Each row of numbers belongs to one of the nodes below and depends on some of the facts about them. Some rows are named. Which node is each other row?

Some nodes and their rows:
[ 16   8 -16 -22 -17  20 -19 -13  24   4  20  51 -25 -22 -17   3   1   6] : stovivik
[-19  10  -7   1   4  34  19 -29 -17   9 -31 -24  16  18   0 -20  32   8] : giril
[ 16 -19  16   8  47 -19   1  -4  20  -2   7  23  20 -25  28 -21   8 -15] : zemak
[ 14   1   5 -30  -3   2 -18  13   5  -6  -1  43  -2 -23  22 -20   6  -9] : kletrus
[ -5  41   0  15  34  19  42   7  -4   7 -17  -9 -13  51  37 -12   5  -3] : gosarus
[ 18  -2  15 -20  11 -41 -45   5 -27  10   2  17   9  -7   7  22  12 -10] : trumik
[-10  10   3  17  38  -3  39 -23   6  21 -11  -8  27   5  17 -34  14 -14] : gover
[ 13  15 -11 -31  -3  13 -22  14   7 -11   8  45 -21  -6  25  -6  10  -2] : skevu
[  1  14 -19 -14 -14  18  27 -26  15   3  -9  -9  26  41 -15  11   9 -13] : bipla
[ 36 -18  12 -25 -25  -9  -7 -19 -13   6  15  -2  -5 -12   2   7   8  -6] : kides
[  6 -26 -14   4 -11  21 -30 -12   4  -3  27   8 -19  -2 -22   6   8  12] : stoskir
[-49  13  -3  15 -43 -23  41   4  11  -9 -11 -51 -19  16 -53  -4  -6   8] : liklepan
[-12 -24 -16  30   6 -38  20  17   0  -1  18  -2 -20  -3 -18   3  -7   8] : staflo
[-12 -25 -14  25   4 -34  15  17   0  -2  14   6 -13  -4 -16  11 -11   9] : tuzim
[ -6   0  30 -15   7 -22  -9  -6  23 -17  15  -5  36 -37 -15 -33   5 -10] : druzas
[ -7 -27 -17  28 -18  28 -22  -5  -6   1  11  -5 -12  -9 -39   6  -3  17] : kebrakar
[-21  24  -3  15 -22   0  29 -12  24   3   4 -22 -13  15 -54  -5 -17   4] : kolur
[ 29 -26   2 -28  -9  -2 -13  -2   9 -11   8  21  30  20   0  21  -1 -15] : kledon
[ -5  34  -8  -4  21  -4 -36  -4   0   5  10   3 -20  10   9  27   2   0] : skoflir
[ 18  -3 -15   8   1  26 -17   1  31   5  14  39  22  -7 -16  31 -39  -9] : gevis
[  2  14  11  -6 -13  29  30   1 -37   3 -22 -36 -29  19  45 -26 -32  -5] : drokluk
[  0 -15  -6  -2   9  14 -23  22  12 -28   4  13  31 -11  26 -11 -49 -30] : dreplam
[  0  -7  11 -11  -8  15  29 -23 -20  10  -9 -41   6 -12  13 -24 -16 -18] : zume
[ -2  31   4 -13  16  -4 -37   4 -12  -8   5  -1 -26  13  22  25  11   1] : pipom
[ 44 -28  20 -36 -30  -8 -10 -17 -24   2  13 -12  -7   5   2  10   9  -1] : bimi
[ 30 -29   5 -19 -15  -9 -15  23  -1  -3   0  22  37  10  -2  17 -11  -3] : fufa
[-19 -30 -16   7  -7  19 -30  -1  -7 -27  19  -6 -19  -1  -1  -7   0   0] : tuduk
[-27   6  -2  11   4 -38 -31  33 -23  19 -18  -3  -5 -26   1  27   0  10] : bibalar
[-14  22  21  -3   7  -9  10 -17  17  -4   1 -26  24  -6 -17 -29   5  -9] : beplik
[-10  16  24  -1  10 -19  -3  10  28 -14   1   1  28 -40  -3 -23  12  15] : maran
[-23  22  -2  28  33   2  62 -16   0  29 -26 -15  13   4  18 -22  22   5] : groran

There are 2 kinds of fact about the nodes: σ, Δ.
σ 407 <- beplik,bragregor,druzas,flekir,klesti,kolur,liklepan,maran,nesom,rafis,studar,virok,zuguk
σ 483 <- bibalar,dadrin,daru,desem,govar,gripo,grizas,pipom,rakon,sezuk,skoflir,statrik,trumik
σ 618 <- bidrak,bimi,drokluk,flutru,gigro,kides,lozam,paklel,plemik,ranak,vidur,vuka,zume
σ 20 <- bipla,dreplam,fefo,flosu,forem,fufa,gevis,kledon,klogi,kluvon,lesuk,nudrok,plobir,plumades,rimem
σ 485 <- brezem,giril,grinon,grurer,kebrakar,pilin,ronu,stoskir,stulol,tora,trestestok,truzur,tuduk,zodresol
σ 281 <- brodivin,drezar,flavik,gosarus,gostek,gover,gradim,groran,kosus,pagraplo,rasil,ridrak,sodres,staflo,traklen,trogaklun,tuzim,zemak,zopigrak
σ 427 <- deplalas,kiflok,kletrus,luves,pabin,ruplisom,skevu,stovivik
beplik Δ: grizas
bipla Δ: trumik,virok,stoskir,kides
daru Δ: rasil
desem Δ: kluvon
drezar Δ: tuduk,rakon,stoskir,klogi
drokluk Δ: dreplam,brezem,nesom,rasil
forem Δ: fufa
gigro Δ: flavik,gevis,stovivik,traklen,stoskir
giril Δ: trumik,deplalas,lesuk,zemak,kletrus
gosarus Δ: flekir,skevu,nesom,kletrus
gover Δ: stulol,zemak
gradim Δ: bidrak,bibalar,plemik
grinon Δ: fefo,rafis,plemik
gripo Δ: brezem,bragregor,kluvon
groran Δ: tora,klesti,ranak,lesuk,maran
kolur Δ: kebrakar,flavik,dadrin,trogaklun
kosus Δ: klesti
liklepan Δ: tuzim,plemik,staflo,flutru,trogaklun,klogi
luves Δ: dreplam,lozam,ranak,zopigrak,zemak,pilin
nudrok Δ: dreplam,tuduk,statrik
paklel Δ: stovivik,pabin,gostek,skoflir
ridrak Δ: pipom,govar
rimem Δ: brodivin
ronu Δ: kledon,flosu,virok,pagraplo,bimi
sezuk Δ: flosu,trumik,fefo,bragregor,fufa
sodres Δ: kiflok,truzur,rakon,pabin,plumades
studar Δ: lozam,druzas,stulol,lesuk,grizas
vidur Δ: virok,skevu,pabin,pipom,gostek
vuka Δ: bibalar,klesti,plobir
zodresol Δ: gevis,ruplisom,trestestok
zuguk Δ: trumik,fefo,lesuk,brodivin,gostek,plobir
zume Δ: pilin,grurer

Which node is each row?
Some rows may be nodes named above.
[ 15   8 -17 -24 -17  17 -15  -5  28   4  26  48 -26 -21 -15   2   0   1] | stovivik
[ 12 -11   1  -8  17  -5 -13  14  17  -5   0  29  64 -41  18   4   1 -14] | lesuk
[ -7  45  12  -7 -13 -10  30 -16   9   4 -23 -31  14  25 -14  -3  40  21] | zuguk
[ 13  13  -4 -29  -9  12 -22  10   6 -16   6  46 -27  -9  21  -8   8   4] | skevu
[ -4  -1  30 -15  11 -21  -6 -11  25 -14  10  -3  34 -34 -14 -26   9 -10] | druzas
[ 21   4  -4  -7 -12  13 -18  -9  12  18   5  50  -9 -28 -26 -12 -17   0] | ruplisom
[ -1  35 -19  18  19   9  40  -4   6   5   1   0 -14  41  21   9  18   5] | ridrak
[-30  13  -8 -21   0  11  40 -23   2  11 -36   2  13 -12  11 -53  -6 -32] | luves
[-12   3   2   8  37 -11  42 -18   9  11 -10  -5  22   8  14 -32  18 -16] | gover
[ -4  13 -18  26  -9  58   5 -32  -9  24 -15  -7  -5  16 -31   1   2  12] | zodresol
[ -6  17  -5   7 -25   7  50  -5 -24  26 -28 -38  -5 -23  13   8  18  15] | vuka
[ 14  -8  17  20  33   6  -2  32  -5  -4   2  22 -15   9  40 -17 -19  -2] | rasil
[  6 -30 -13  11  -7  22 -32 -11  -3  -8  28   8 -13  -7 -22  11  11  13] | stoskir
[  3  -7  10  -3  -7  12  28 -32  -9  11 -10 -34  -6 -12   9 -28 -10 -14] | zume
[ -5   4 -32  -3  -7  16  -3   1  35 -32  21  10   5   8  17  26 -18 -10] | plumades
[ 27  -2  23 -27 -17 -19 -40  -3  20 -29  33  10   6  12 -14   3  22   7] | virok
[ -7  -6  -8 -13 -34  19  16 -35 -32   4 -10 -29   2  63 -21  -6  43  14] | ronu
[-10  20  -4  28  36  -4  47  10   0  30 -20   1   6  -8  14   1  14  12] | kosus
[  3 -25  14   3   8  29 -42  29 -30 -19  -5   9 -18  15  12 -20  -8  18] | brezem
[ -6  19 -20 -18 -19  22  33 -25   9   6 -14 -10  20  47 -16  16   0 -15] | bipla
[-30  19 -13 -20  -7  17  38 -25   3  11 -30   4   4  -7  14 -50   3 -27] | luves
[ 12 -47   1  -1 -36 -30  -1  26 -28  -3   8 -21 -14 -42 -12  19  -3  19] | plemik
[-28   8 -15   3  -4  31  33   3  11 -19 -21 -20  15  23  12  -6 -34 -32] | nudrok
[ -3  43  -9  15  29  23  38   1  -6   3 -14  -6 -17  47  33 -12   6   1] | gosarus
[-17 -12   4  23  10  21 -15  -2 -10   6 -10  -1  18 -30  -2 -13  28  15] | tora
[-26   7 -19  37   1 -21  58  16  -5  17 -26 -16 -15  11 -10   7  18  21] | gradim
[-20  30   5   0  18   5 -19  16 -24  10 -29 -17 -22  26  20  -6 -30 -19] | daru
[  3  -4  -5   6  -7  -5  -4  23  10  -5 -15  23  40 -25   5  31   3  16] | plobir
[  0  11 -20 -11 -27  19  28 -23  13   5 -13   3  24  44  -5  14   4 -14] | bipla
[  5  -2  -1 -11 -19  -5  17   9  -2   4 -23   3  31  30 -10   8  -6 -10] | forem

Now the same nodes, written a new way:
Named rows:
[ -3   2  -1  26  12  -4  -4  -7 -26 -37  12  -4  14   6] : dreplam
[ 18 -40  15  -8 -11 -21  -9 -14   8  -8  12 -11   3   7] : kolur
[ 14   7 -28  14  10   8 -23   8   0   4  -3  -2  -6   7] : trogaklun
[  7  14   3  11  12  -3   9  18 -18  21  -9   1 -11 -12] : dadrin
[ 11   7 -30  11   9   0 -18  10   4   6  -4  -5   2   1] : flavik
[ 10 -16   6  14  27  -2  18  19  12  -8  13   0   5  14] : maran
[ 27  21 -17 -56   3   2  11 -34  20 -18  17  -5 -33  28] : groran
[-18  26  -3 -16  28   4  17   5  -6 -13  11   0  19  33] : lesuk
[-22  15  40 -29  22 -20  16 -30  35 -30  24 -35  -4  20] : studar
[-14  19   5  12  14   8  20  14  22 -13 -15   6  -8 -23] : lozam
[ 57 -17  -7 -21  25   4  34  12  14 -24  17  20 -21  31] : klesti
[ -5 -16   9 -30 -40 -43  -6 -13  34  19 -37   3  21 -32] : vidur
[  8  14   2  10   5 -16   4  15 -13  22 -15  -5   0 -14] : pipom
[  6   0 -15 -19 -22 -23 -31 -25  12   3  -4 -18   4   1] : ridrak
[ -4   2 -15  10  13   0  -1  13 -19  -7   6   7  27  20] : kledon
[ 30   7  -3  -3   4   7  18  15 -19  18  -1  13 -27  -2] : bibalar
[  0 -14   7 -28 -39 -41  -1  -8  30  14 -37   1  14 -30] : paklel
[  6   8  -1  12  -6  -3  10  14  16   8 -16  17  17 -20] : stovivik
[ 12  14   0  13   6 -17   4  17 -19  19 -14  -1  -4 -17] : rakon
[ 12  -3 -20 -19 -24 -32 -36 -25  14   2 -11 -20  14  -9] : sodres
[  1   0 -13  10  13  -4  -1  13 -21  -5  -1   5  28  19] : plumades
[-51 -18  29 -32 -30  29  -7 -20 -16  63  20 -13 -20  11] : sezuk
[  7  -2 -15   9  10 -12   0   9 -22  -7  -1   7  26  17] : gevis
[  5  -8   6 -15 -23 -16  -7 -17  -7  -7  -6  -4  -2 -13] : zodresol
[  5 -18   5  24  22  -5   4  13   8  -5  10  -2  11  10] : flekir
[-11  15   5  16   6  20  16  16  17   1  -7  11   8 -15] : deplalas
[ 11  -6 -12  10   8  -5  -4  10 -27  -9   1   6  29  14] : klogi
[-18  36 -12   7  30   7 -10  -1  19 -15   9 -18  -5   9] : zemak
[-11   2  19 -10 -22   0   8 -22  20 -24 -11  -2 -15 -23] : zume
[ 11 -27   3  15  19   4   7  22   5   2  15   4   3  18] : rafis
[  1  12 -28  11  12   6 -18  15   5   7   0  -2   4   3] : pagraplo

Rows to name:
A row may be one of the nodes named above.
[-16  22  -5 -13  27   2  20   5  -6 -10  13   4  17  33] | lesuk
[-31 -28  26 -56  -2  -5  15 -15  36  30  26 -13   9  41] | zuguk
[-18  24  -8 -11  28   2  17   3  -3  -9  10  -1  16  33] | lesuk
[-49 -19  29 -31 -34  28  -3 -19 -16  63  18  -9 -20  10] | sezuk
[  3   0 -11   7  -3 -12  -4  14  -7   7 -15   8  12  -9] | stoskir
[ 21 -49  10  -9 -13 -12  -8 -17   2  -1  17  -1  -3   9] | liklepan
[ -8  -5  30 -15  11 -21   9 -27  27 -26  19 -27   0  12] | beplik
[  1   4  -7  17   4  -3   4   9 -13  -9 -12   7   1 -12] | tuduk
[  6  -2  26   9 -25 -10 -11 -33 -28 -14   2 -21 -30 -29] | daru
[ -2   1 -12   9  -4 -11  -1  17  -7   6 -18   6  10 -11] | stoskir
[ -7 -28   5 -34 -34  18   1 -17 -12  21   8  12 -15   8] | grinon
[ -4   5  -9  -9 -18  -9 -35 -35  10  -7   6 -28  -3  -6] | gosarus
[ -9 -21  -4  28   1  31 -11   1 -42 -12  22   2   7  14] | kluvon
[ 10 -19  10 -21 -42 -31  -3 -14  25  -2 -30   3   6 -33] | gigro
[  4 -10   4 -17 -21 -19  -6 -19 -10  -5  -8  -2  -4 -12] | zodresol
[  9  -2  29   7 -25 -10 -14 -32 -30 -11   4 -18 -28 -30] | daru
[-22  -9   8 -21 -29 -10  -7 -16  -3  14  -7  -3   6  -1] | ronu
[-27  18   8  -4  13   8  10  19  -6  44   0  -6  -6   4] | trumik
[  4   6 -31  -1   8  -9 -19  11  17  22  -9  -8  15  11] | gostek
[ -4  11 -22  -4  12  12 -15  12  11  16   3  -3   2  18] | brodivin
[-17  23  -3 -12  26   1  18   4  -6 -10  14  -1  21  38] | lesuk
[-19  23  -3 -12  32   1  17   6  -6  -8  13   2  20  36] | lesuk
[ 17 -38  15  -5 -10 -26 -10 -19   8 -13  15  -9   1   4] | kolur
[-26  41   6 -21  10 -10 -16 -39  27 -25  12 -37 -12   9] | gover
[  3  -8  11  -1 -16 -21 -16 -40 -27 -48  12 -14  15  -3] | nudrok
[  0   9  -2  28  15  -3  -3  -5 -31 -38   9  -3  15   2] | dreplam
[-13 -32  11  24  17  22   2  16   1   5  24  -2   0  20] | bragregor
[ 17 -11 -12 -10 -31 -31 -41 -29   4  -4  -6 -16   5  -9] | drezar
[-27 -25   8 -20 -23  14 -10 -26 -19   8  24  -6  14  27] | forem
[ 10   8  -2  12  -9 -11   6  13  18  11 -23  15  26 -21] | pabin

